Here is a tiny trained network, its code and every weight. The questions are about switching its units off for an input and a target symbol, where a switched-off unit gives its printed mean instead of its output.

import numpy as np


def w(rows, s, z=0):
    codes = np.array(rows[::2]) - 128.0
    scale = np.full(codes.shape[1], s)
    scale[-1] = z or s
    return codes * scale


def norm(h):
    return h / np.sqrt((h * h).mean(-1, keepdims=True) + 1e-5)


def f(y):
    return y / 2 * (1 + np.tanh(0.7978845608 * (y + 0.044715 * y**3)))


def softmax(a):
    e = np.exp(a - a.max(-1, keepdims=True))
    return e / e.sum(-1, keepdims=True)


def log_softmax(a):
    a = a - a.max(-1, keepdims=True)
    return a - np.log(np.exp(a).sum(-1, keepdims=True))


def net(x, mask):
    ids = ['αεζηξστφ'.index(c) for c in x.split()]
    T = len(ids)
    res = E[ids] + P[:T]
    r = norm(res)
    for j in range(3):
        rows = slice(4 * j, 4 * j + 4)
        q, k, v = (r @ M[0][rows].T for M in (Q, K, V))
        z = softmax(np.where(np.tri(T) > 0, q @ k.T / 4**0.5, -1e9)) @ v
        o = O[0][rows]
        res = res + np.where(mask[j], z, o[:, -1]) @ o[:, :-1]
    y = f(norm(res) @ A[0][:, :-1].T + A[0][:, -1])
    res = res + np.where(mask[3:11], y, B[0][:, -1]) @ B[0][:, :-1]
    return log_softmax(norm(res)[-1] @ U[:, :-1].T + U[:, -1])


Q, K, V, O, A, B = {}, {}, {}, {}, {}, {}
E = w([
[225,166,164,157],'α',
[213,71,29,71],'ε',
[96,43,93,31],'ζ',
[175,146,147,181],'η',
[125,5,66,169],'ξ',
[185,144,143,130],'σ',
[153,137,107,128],'τ',
[40,119,206,113],'φ',
],0.016)
P = w([
[90,157,105,91],'0',
[144,101,110,156],'1',
[93,219,158,85],'2',
[124,103,65,171],'3',
[247,164,206,82],'4',
[155,103,125,115],'5',
[143,141,55,52],'6',
[109,74,78,176],'7',
[176,210,207,39],'8',
[107,132,72,173],'9',
[194,181,196,82],'10',
[150,101,103,177],'11',
],0.012)
Q[0] = w([
[119,103,124,153],'head 0',
[152,141,178,135],'head 0',
[108,117,119,150],'head 0',
[91,154,176,87],'head 0',
[87,107,120,168],'head 1',
[189,72,185,113],'head 1',
[143,104,162,146],'head 1',
[126,78,119,140],'head 1',
[160,122,158,127],'head 2',
[179,104,88,139],'head 2',
[114,99,169,136],'head 2',
[6,195,187,79],'head 2',
],0.015)
K[0] = w([
[150,140,104,113],'head 0',
[93,122,83,174],'head 0',
[170,151,112,131],'head 0',
[136,130,116,172],'head 0',
[102,156,132,56],'head 1',
[101,146,87,114],'head 1',
[78,145,92,159],'head 1',
[121,181,94,64],'head 1',
[132,93,124,100],'head 2',
[144,165,8,109],'head 2',
[149,116,198,112],'head 2',
[82,69,182,134],'head 2',
],0.014)
V[0] = w([
[252,149,65,187],'head 0',
[168,144,38,123],'head 0',
[164,105,211,173],'head 0',
[179,138,199,151],'head 0',
[64,90,15,109],'head 1',
[157,191,133,54],'head 1',
[133,206,108,44],'head 1',
[55,102,163,139],'head 1',
[205,112,132,129],'head 2',
[155,67,168,203],'head 2',
[254,163,16,223],'head 2',
[153,106,204,133],'head 2',
],0.01)
O[0] = w([
[231,50,40,84,200],'head 0',
[178,202,26,139,165],'head 0',
[123,31,112,152,128],'head 0',
[155,101,113,144,143],'head 0',
[57,235,20,164,108],'head 1',
[139,162,195,50,146],'head 1',
[150,197,151,52,137],'head 1',
[2,99,83,136,65],'head 1',
[102,120,198,91,172],'head 2',
[70,74,174,138,97],'head 2',
[80,131,164,164,254],'head 2',
[106,59,121,73,104],'head 2',
],0.0074,0.0094)
A[0] = w([
[105,91,87,50,4],'neuron 0',
[208,2,164,201,151],'neuron 1',
[194,75,34,99,106],'neuron 2',
[158,216,80,102,179],'neuron 3',
[101,181,129,78,132],'neuron 4',
[158,48,47,116,131],'neuron 5',
[175,214,123,62,247],'neuron 6',
[151,208,84,46,44],'neuron 7',
],0.0081,0.0031)
B[0] = w([
[112,104,61,142,123],'neuron 0',
[77,71,117,220,246],'neuron 1',
[38,62,130,132,202],'neuron 2',
[77,125,89,90,198],'neuron 3',
[189,138,153,23,128],'neuron 4',
[20,67,98,167,170],'neuron 5',
[107,168,134,2,255],'neuron 6',
[154,177,49,73,156],'neuron 7',
],0.0081,0.0064)
U = w([
[147,65,158,164,244],'α',
[141,174,133,90,137],'ε',
[27,168,254,78,94],'ζ',
[158,104,171,113,16],'η',
[87,167,65,195,2],'ξ',
[215,72,203,61,70],'σ',
[146,175,97,98,110],'τ',
[58,159,195,121,237],'φ',
],0.0086,0.002)

Each question gives the input, a string of symbols that net reads in full, and the target symbol t.
The units are the heads (4 rows each of Q, K, V and O) and the neurons (one row each of A and B). Each row of codes is followed by its name. A weight is (code - 128) times the scale printed after its matrix; where a second scale follows, it is the last column's (O, A, B and U).
mask holds one flag per unit, heads first, then neurons. A switched-off unit (its flag False) gives its mean, the last column of its rows in O or B, instead of its output. The means were averaged over made-up inputs and are rounded, as every weight is.
A unit's drop is (log p(t) with every unit on - log p(t) with that unit switched off) / (log p(t) with every unit on - log p(t) with every unit switched off).
The circuit of an input: a set's keep is (log p(t) with only the set's units on - log p(t) with every unit switched off) / (log p(t) with every unit on - log p(t) with every unit switched off). Starting from all 11 units, units are removed one at a time, each time the one whose removal leaves the highest keep (on an exact tie, the one counted first), for as long as the keep stays at least 0.8.
circuit, biggest first: the units of the circuit, biggest drop first
which heads matter: for each layer, one digit per head in row order, 1 if its drop is at least 0.15 and else 0, layers parted by /
drop of u: that unit's drop, to one decimal
input τ α η, target σ: circuit, biggest first : head 1
input σ α ξ, target σ: which heads matter : 010
input φ φ α, target ζ: which heads matter : 110
input τ ξ η, target ξ: which heads matter : 010
input τ α τ ξ, target τ: which heads matter : 011
input ε α α, target σ: which heads matter : 110
input τ η ε α ξ α τ α, target τ: which heads matter : 000
input φ α φ, target σ: circuit, biggest first : head 2; head 1
input φ τ η φ τ, target ζ: which heads matter : 100
input ζ α σ ε α τ φ τ, target ζ: circuit, biggest first : head 1; head 2
input α η τ ζ α ε α φ τ η η, target α: which heads matter : 010
input α α τ α η η α, target α: which heads matter : 110
input ζ α σ, target σ: which heads matter : 010
input α σ ε σ α σ α σ α η φ φ, target α: circuit, biggest first : head 0
input τ η α τ α η τ σ, target τ: which heads matter : 000
input α ε η η α, target α: circuit, biggest first : head 1; head 0; neuron 1; head 2
input α σ η α φ σ, target α: circuit, biggest first : head 0; neuron 1
input α η φ φ σ η η, target α: circuit, biggest first : head 1; neuron 1
input τ τ φ ξ α τ ξ α φ ζ α σ, target τ: drop of head 1 : 0.2
input ζ φ φ φ φ φ α α ζ τ α σ, target ζ: drop of head 0 : 0.6
input ζ α α φ τ α, target ζ: circuit, biggest first : head 0
